Below is a small trained network, with its code and all its weights. Each question gives an input and a class and asks what happens when units are switched off, that is, made to give their printed mean instead of their output.

import numpy as np


def w(rows, s, z=0):
    codes = np.array(rows[::2]) - 128.0
    scale = np.full(codes.shape[1], s)
    scale[-1] = z or s
    return codes * scale


def norm(h):
    return h / np.sqrt((h * h).mean(-1, keepdims=True) + 1e-5)


def f(y):
    return np.maximum(y, 0)


def log_softmax(a):
    a = a - a.max(-1, keepdims=True)
    return a - np.log(np.exp(a).sum(-1, keepdims=True))


def net(x, mask):
    res = np.array(x, float).reshape(1, 5) / 4 @ E
    u = 0
    for l in range(4):
        y = f(norm(res) @ A[l][:, :-1].T + A[l][:, -1])
        res = res + np.where(mask[u : u + 9], y, B[l][:, -1]) @ B[l][:, :-1]
        u += 9
    return log_softmax(norm(res)[-1] @ U[:, :-1].T + U[:, -1])


A, B = {}, {}
E = w([
[182,130,122,173,77,20,253,115,160,90,138],'x0',
[220,202,61,47,160,183,161,59,168,66,149],'x1',
[198,113,117,164,179,123,102,164,84,136,169],'x2',
[92,102,205,114,240,108,187,76,124,130,167],'x3',
[136,10,83,120,176,164,156,164,182,123,45],'x4',
],0.0024)
A[0] = w([
[149,139,131,22,167,166,45,83,124,64,113,148],'0.n1',
[60,151,118,80,58,115,151,99,220,157,48,79],'0.n2',
[223,166,62,147,20,90,34,157,138,137,38,29],'0.n3',
[111,217,152,169,125,112,118,137,86,87,198,14],'0.n4',
[218,147,62,51,119,109,183,73,179,20,176,56],'0.n5',
[110,250,162,177,95,104,150,98,86,44,194,96],'0.n6',
[242,101,109,171,182,114,104,196,80,172,194,15],'0.n7',
[8,164,154,38,70,114,170,63,203,142,49,4],'0.n8',
[253,105,98,156,216,82,98,195,85,157,203,29],'0.n9',
],0.0026,0.0039)
B[0] = w([
[137,157,125,152,160,165,127,151,155,181,125,251],'0.n1',
[158,81,135,162,127,168,95,134,98,79,181,179],'0.n2',
[77,98,96,46,102,134,144,192,116,105,214,188],'0.n3',
[153,86,160,72,100,103,102,79,139,160,85,144],'0.n4',
[136,158,142,159,133,190,156,143,156,195,123,217],'0.n5',
[168,73,164,89,104,118,96,122,122,161,99,216],'0.n6',
[109,68,154,208,87,216,86,35,112,31,153,152],'0.n7',
[181,51,143,253,97,249,64,57,46,27,179,158],'0.n8',
[106,80,150,172,64,208,96,54,134,45,130,164],'0.n9',
],0.0052,0.0023)
A[1] = w([
[130,198,148,104,107,85,95,113,101,135,170,97],'1.n1',
[119,97,88,115,153,164,137,169,146,117,115,113],'1.n2',
[108,121,191,112,215,111,176,64,128,102,148,108],'1.n3',
[151,142,81,150,84,74,186,129,120,89,131,104],'1.n4',
[50,94,152,191,107,57,120,177,74,110,106,113],'1.n5',
[219,219,138,69,141,61,89,188,29,33,2,11],'1.n6',
[174,110,125,163,105,46,207,90,145,92,133,115],'1.n7',
[154,56,91,113,159,119,167,145,162,107,72,98],'1.n8',
[130,173,122,141,110,139,114,95,100,25,132,109],'1.n9',
],0.0054,0.012)
B[1] = w([
[161,69,132,86,115,72,107,72,154,103,80,159],'1.n1',
[145,137,175,94,101,74,139,94,90,121,122,181],'1.n2',
[121,75,37,94,82,108,120,191,106,89,199,200],'1.n3',
[78,158,137,132,195,144,44,157,158,81,122,162],'1.n4',
[182,150,114,148,141,172,186,112,186,177,166,252],'1.n5',
[200,122,95,135,86,254,95,108,125,240,82,128],'1.n6',
[81,175,169,126,190,166,57,155,140,87,106,208],'1.n7',
[180,111,159,80,90,59,89,71,93,135,81,177],'1.n8',
[114,69,127,159,141,142,145,128,101,120,140,149],'1.n9',
],0.0058,0.0036)
A[2] = w([
[146,176,87,119,139,161,179,91,120,98,121,96],'2.n1',
[100,117,60,84,109,94,147,195,103,110,179,121],'2.n2',
[85,149,117,113,167,158,80,141,85,167,98,98],'2.n3',
[102,198,143,150,89,105,122,63,97,118,179,117],'2.n4',
[81,206,85,184,186,153,157,138,2,141,11,8],'2.n5',
[127,160,47,118,64,105,118,185,119,103,121,99],'2.n6',
[128,94,127,191,100,174,116,68,97,75,141,125],'2.n7',
[174,185,102,130,157,155,188,125,178,184,139,101],'2.n8',
[112,139,121,138,163,180,93,129,97,160,100,116],'2.n9',
],0.0058,0.012)
B[2] = w([
[158,132,80,136,126,144,108,99,163,133,138,160],'2.n1',
[72,90,116,79,92,119,172,174,120,137,163,208],'2.n2',
[110,163,145,146,148,96,127,143,151,69,113,186],'2.n3',
[153,78,93,143,151,127,96,98,123,111,110,181],'2.n4',
[104,20,254,68,51,93,40,105,15,222,122,128],'2.n5',
[55,64,99,82,136,93,167,161,128,125,186,176],'2.n6',
[143,94,188,201,110,164,145,136,78,110,128,253],'2.n7',
[160,181,83,132,108,132,198,82,138,159,121,209],'2.n8',
[128,140,133,142,104,96,158,126,141,90,126,218],'2.n9',
],0.0076,0.0027)
A[3] = w([
[118,201,109,158,65,158,222,127,135,243,130,3],'3.n1',
[74,94,95,84,182,101,197,140,50,144,177,72],'3.n2',
[177,110,182,47,101,49,99,81,90,186,78,125],'3.n3',
[52,122,144,201,112,129,122,148,161,223,110,59],'3.n4',
[105,125,140,205,113,92,159,156,131,253,125,21],'3.n5',
[115,67,88,127,152,107,160,108,83,109,6,61],'3.n6',
[85,109,164,170,202,66,155,98,104,172,187,103],'3.n7',
[84,210,114,154,192,110,120,170,138,87,86,58],'3.n8',
[90,208,143,118,204,114,86,178,148,100,91,65],'3.n9',
],0.0053,0.0043)
B[3] = w([
[74,156,204,172,146,120,190,131,140,254,118,224],'3.n1',
[78,154,81,116,39,130,95,198,130,162,131,253],'3.n2',
[95,80,206,116,124,54,175,116,70,215,11,249],'3.n3',
[213,179,59,56,159,163,140,47,129,96,146,208],'3.n4',
[236,230,42,94,176,193,151,25,207,104,127,207],'3.n5',
[135,181,144,117,76,79,24,42,77,150,212,175],'3.n6',
[152,160,67,68,88,148,107,123,155,90,115,233],'3.n7',
[65,160,231,164,170,67,119,185,118,178,80,190],'3.n8',
[63,146,191,184,208,39,136,212,182,60,76,205],'3.n9',
],0.0051,0.0022)
U = w([
[204,225,48,113,150,179,203,68,200,189,139,126],'0',
[60,64,49,61,81,114,124,217,120,116,209,136],'1',
[146,67,154,207,112,207,69,87,99,48,151,133],'2',
[81,184,177,153,212,74,79,190,182,69,75,133],'3',
[157,91,168,67,98,30,93,50,72,191,48,114],'4',
[101,123,205,188,114,125,221,187,84,195,112,162],'5',
[96,149,26,202,186,59,184,134,6,159,104,2],'6',
],0.012)

Each question gives the input, the list of numbers given to net, and the class t.
The units are the neurons (one row each of A and B). Each row of codes is followed by its name. A weight is (code - 128) times the scale printed after its matrix; where a second scale follows, it is the last column's (A, B and U).
mask holds one flag per neuron, layer by layer. A switched-off neuron (its flag False) gives its mean, the last column of its row in B, instead of its output. The means were averaged over made-up inputs and are rounded, as every weight is.
A unit's drop is (log p(t) with every unit on - log p(t) with that unit switched off) / (log p(t) with every unit on - log p(t) with every unit switched off).
The circuit of an input: a set's keep is (log p(t) with only the set's units on - log p(t) with every unit switched off) / (log p(t) with every unit on - log p(t) with every unit switched off). Starting from the 12 units with the biggest drops (on a tie, the unit counted first), units are removed one at a time, each time the one whose removal leaves the highest keep (on an exact tie, the one counted first), for as long as the keep stays at least 0.8.
units of the circuit, in order: the units of the circuit, biggest drop first
unit that matters most: the unit with the biggest drop
top k neurons: the k neurons with the biggest drops, biggest first
top k neurons in layer l: the k neurons of layer l with the biggest drops, biggest first
input [4,1,-8,4,4], class 2: unit that matters most	0.n8
input [0,-6,7,-7,-5], class 1: top 4 neurons	[0.n3, 2.n6, 0.n8, 0.n5]
input [1,-6,6,-5,3], class 0: units of the circuit, in order	[1.n5, 3.n5]
input [-2,-5,-1,-6,7], class 4: top 3 neurons	[1.n3, 1.n8, 1.n2]
input [8,-4,8,7,-1], class 2: top 2 neurons in layer 1	[1.n7, 1.n3]
input [1,0,-1,6,-7], class 4: top 3 neurons in layer 0	[0.n6, 0.n4, 0.n3]
input [-1,-7,4,-7,-5], class 0: top 2 neurons	[1.n5, 1.n3]
input [-7,5,0,-8,-5], class 1: units of the circuit, in order	[0.n3, 2.n6]
input [7,-7,8,-3,-3], class 2: top 3 neurons	[0.n7, 0.n9, 1.n7]
input [6,5,-1,-2,3], class 3: top 2 neurons	[1.n7, 1.n4]
input [-8,6,2,-7,-7], class 3: top 4 neurons	[1.n5, 1.n3, 0.n1, 2.n3]
input [-8,5,-8,-8,-7], class 1: top 2 neurons	[1.n7, 2.n6]
input [-6,7,-5,5,-8], class 4: top 4 neurons	[1.n1, 1.n5, 0.n6, 3.n3]
input [0,1,-8,6,7], class 2: units of the circuit, in order	[0.n8]
input [-6,-4,6,3,-7], class 4: top 3 neurons	[1.n1, 1.n7, 0.n8]
input [-8,-1,0,8,-7], class 1: top 3 neurons	[1.n3, 1.n7, 0.n5]
input [3,-6,6,3,-7], class 4: top 2 neurons in layer 0	[0.n6, 0.n4]
input [-8,7,4,-4,0], class 3: top 3 neurons	[1.n5, 2.n3, 3.n9]
input [-7,-8,8,-4,4], class 0: top 2 neurons	[1.n5, 1.n7]
input [2,0,6,5,-1], class 2: units of the circuit, in order	[0.n9]
input [6,-8,7,8,8], class 0: top 2 neurons	[1.n5, 3.n5]
input [8,2,8,1,1], class 2: top 3 neurons	[0.n9, 0.n7, 2.n7]
input [-6,1,-7,7,-7], class 1: top 2 neurons in layer 0	[0.n5, 0.n9]
input [8,-5,-7,-2,-4], class 3: top 2 neurons in layer 0	[0.n9, 0.n7]
input [2,5,-7,-6,5], class 2: top 2 neurons in layer 0	[0.n8, 0.n2]
input [-2,-3,-5,-1,-6], class 4: top 2 neurons in layer 0	[0.n6, 0.n9]
input [8,2,4,4,6], class 3: units of the circuit, in order	[1.n7]
input [2,-6,-6,-4,7], class 4: top 2 neurons in layer 3	[3.n3, 3.n6]
